Below is a small trained network, with its code and all its weights. Each question gives an input and a class and asks what happens when units are switched off, that is, made to give their printed mean instead of their output.

import numpy as np


def w(rows, s, z=0):
    codes = np.array(rows[::2]) - 128.0
    scale = np.full(codes.shape[1], s)
    scale[-1] = z or s
    return codes * scale


def norm(h):
    return h / np.sqrt((h * h).mean(-1, keepdims=True) + 1e-5)


def f(y):
    return np.maximum(y, 0)


def log_softmax(a):
    a = a - a.max(-1, keepdims=True)
    return a - np.log(np.exp(a).sum(-1, keepdims=True))


def net(x, mask):
    res = np.array(x, float).reshape(1, 3) / 4 @ E
    u = 0
    for l in range(3):
        y = f(norm(res) @ A[l][:, :-1].T + A[l][:, -1])
        res = res + np.where(mask[u : u + 8], y, B[l][:, -1]) @ B[l][:, :-1]
        u += 8
    return log_softmax(norm(res)[-1] @ U[:, :-1].T + U[:, -1])


A, B = {}, {}
E = w([
[82,172,107,135,171,236,140,148],'x0',
[186,61,161,105,19,206,98,115],'x1',
[73,105,157,113,111,140,2,138],'x2',
],0.0036)
A[0] = w([
[128,137,111,121,136,114,128,124,98],'0.n1',
[176,125,127,123,120,63,195,126,8],'0.n2',
[91,139,131,123,176,60,110,137,47],'0.n3',
[135,115,150,127,133,79,135,134,89],'0.n4',
[107,138,112,139,149,82,111,128,62],'0.n5',
[96,134,135,129,170,145,177,123,151],'0.n6',
[126,134,136,123,154,73,133,129,56],'0.n7',
[123,128,129,131,131,5,93,131,5],'0.n8',
],0.016,0.0029)
B[0] = w([
[163,102,232,97,139,98,122,123,151],'0.n1',
[170,121,144,254,94,75,169,138,237],'0.n2',
[32,146,160,157,154,120,111,116,242],'0.n3',
[133,119,110,113,159,103,136,90,181],'0.n4',
[68,139,151,131,114,117,124,103,198],'0.n5',
[122,162,124,106,157,152,119,164,215],'0.n6',
[63,108,125,142,42,216,192,110,196],'0.n7',
[203,92,39,20,180,125,113,82,255],'0.n8',
],0.015,0.0091)
A[1] = w([
[187,150,163,190,125,81,83,136,64],'1.n1',
[202,131,85,110,131,140,121,152,68],'1.n2',
[161,130,131,106,115,127,65,137,151],'1.n3',
[232,104,161,226,54,56,156,166,17],'1.n4',
[216,217,110,93,200,182,148,248,6],'1.n5',
[149,157,117,127,109,122,117,149,77],'1.n6',
[195,134,130,87,111,127,46,186,148],'1.n7',
[146,91,210,115,9,127,22,174,55],'1.n8',
],0.013,0.0012)
B[1] = w([
[114,132,65,108,178,133,127,66,167],'1.n1',
[77,146,192,155,149,129,132,142,161],'1.n2',
[137,97,114,148,97,146,101,152,163],'1.n3',
[181,183,33,255,89,78,67,186,247],'1.n4',
[195,132,81,58,110,209,212,155,199],'1.n5',
[124,117,169,126,133,122,146,124,135],'1.n6',
[126,102,181,168,63,140,112,140,179],'1.n7',
[21,63,137,123,73,199,110,96,213],'1.n8',
],0.016,0.011)
A[2] = w([
[65,145,166,50,120,141,101,106,67],'2.n1',
[33,164,184,156,154,78,168,119,49],'2.n2',
[149,106,126,32,129,90,9,132,63],'2.n3',
[35,228,167,78,171,183,74,210,6],'2.n4',
[182,127,152,71,140,134,114,164,45],'2.n5',
[160,210,103,4,76,64,155,126,58],'2.n6',
[136,134,182,60,78,35,188,99,57],'2.n7',
[147,194,167,79,85,60,129,112,47],'2.n8',
],0.011,0.0017)
B[2] = w([
[167,168,61,160,107,109,76,213,254],'2.n1',
[128,159,218,169,164,112,205,143,228],'2.n2',
[222,106,243,159,135,100,153,120,188],'2.n3',
[109,205,146,34,144,89,4,195,245],'2.n4',
[121,181,146,124,91,112,177,174,163],'2.n5',
[117,92,85,98,82,127,166,90,182],'2.n6',
[153,102,150,106,198,191,98,113,146],'2.n7',
[109,126,124,139,112,128,115,137,128],'2.n8',
],0.012,0.0058)
U = w([
[175,168,83,46,107,205,212,183,146],'0',
[217,76,219,109,119,94,92,130,53],'1',
[43,212,170,73,179,98,66,178,166],'2',
[40,60,143,162,29,197,78,135,142],'3',
[183,162,35,241,103,75,130,145,199],'4',
[132,65,69,47,195,97,132,12,153],'5',
[70,153,181,188,172,95,220,99,3],'6',
],0.011,0.0032)

Each question gives the input, the list of numbers given to net, and the class t.
The units are the neurons (one row each of A and B). Each row of codes is followed by its name. A weight is (code - 128) times the scale printed after its matrix; where a second scale follows, it is the last column's (A, B and U).
mask holds one flag per neuron, layer by layer. A switched-off neuron (its flag False) gives its mean, the last column of its row in B, instead of its output. The means were averaged over made-up inputs and are rounded, as every weight is.
A unit's drop is (log p(t) with every unit on - log p(t) with that unit switched off) / (log p(t) with every unit on - log p(t) with every unit switched off).
The circuit of an input: a set's keep is (log p(t) with only the set's units on - log p(t) with every unit switched off) / (log p(t) with every unit on - log p(t) with every unit switched off). Starting from the 12 units with the biggest drops (on a tie, the unit counted first), units are removed one at a time, each time the one whose removal leaves the highest keep (on an exact tie, the one counted first), for as long as the keep stays at least 0.8.
circuit, biggest first: the units of the circuit, biggest drop first
most important unit: the unit with the biggest drop
k most important neurons: the k neurons with the biggest drops, biggest first
k most important neurons of layer l: the k neurons of layer l with the biggest drops, biggest first
input [3,-3,-5], class 0: circuit, biggest first -> (0.n6 1.n5)
input [-2,-6,-2], class 6: most important unit -> 0.n3
input [1,4,3], class 3: 3 most important neurons -> (0.n2 0.n3 0.n8)
input [4,-2,-6], class 0: circuit, biggest first -> (0.n6 1.n5)
input [1,6,-3], class 3: circuit, biggest first -> (0.n2 0.n8)
input [5,4,0], class 0: 2 most important neurons -> (0.n2 0.n3)
input [2,3,1], class 3: 2 most important neurons of layer 0 -> (0.n2 0.n3)
input [5,2,3], class 3: 2 most important neurons -> (0.n3 0.n2)
input [-3,5,4], class 3: circuit, biggest first -> (0.n8 1.n8)
input [6,-3,1], class 0: circuit, biggest first -> (0.n6 1.n5)
input [7,-2,5], class 0: 4 most important neurons -> (0.n3 1.n5 0.n5 0.n7)
input [3,-2,-3], class 0: circuit, biggest first -> (1.n5 0.n6)
input [-3,2,4], class 1: 2 most important neurons of layer 0 -> (0.n2 0.n6)
input [-1,-3,4], class 5: circuit, biggest first -> (0.n8)
input [-7,1,1], class 5: 2 most important neurons -> (0.n8 1.n4)
input [8,2,5], class 0: 4 most important neurons -> (0.n2 0.n3 0.n5 0.n7)
input [6,4,-6], class 0: 2 most important neurons -> (1.n5 0.n2)
input [3,0,3], class 0: 4 most important neurons -> (0.n2 0.n3 0.n5 0.n7)
input [-5,8,1], class 3: circuit, biggest first -> (1.n8 0.n8)
input [-1,-5,-3], class 6: 2 most important neurons -> (0.n2 1.n4)
input [3,3,0], class 3: 3 most important neurons -> (0.n4 0.n3 0.n2)
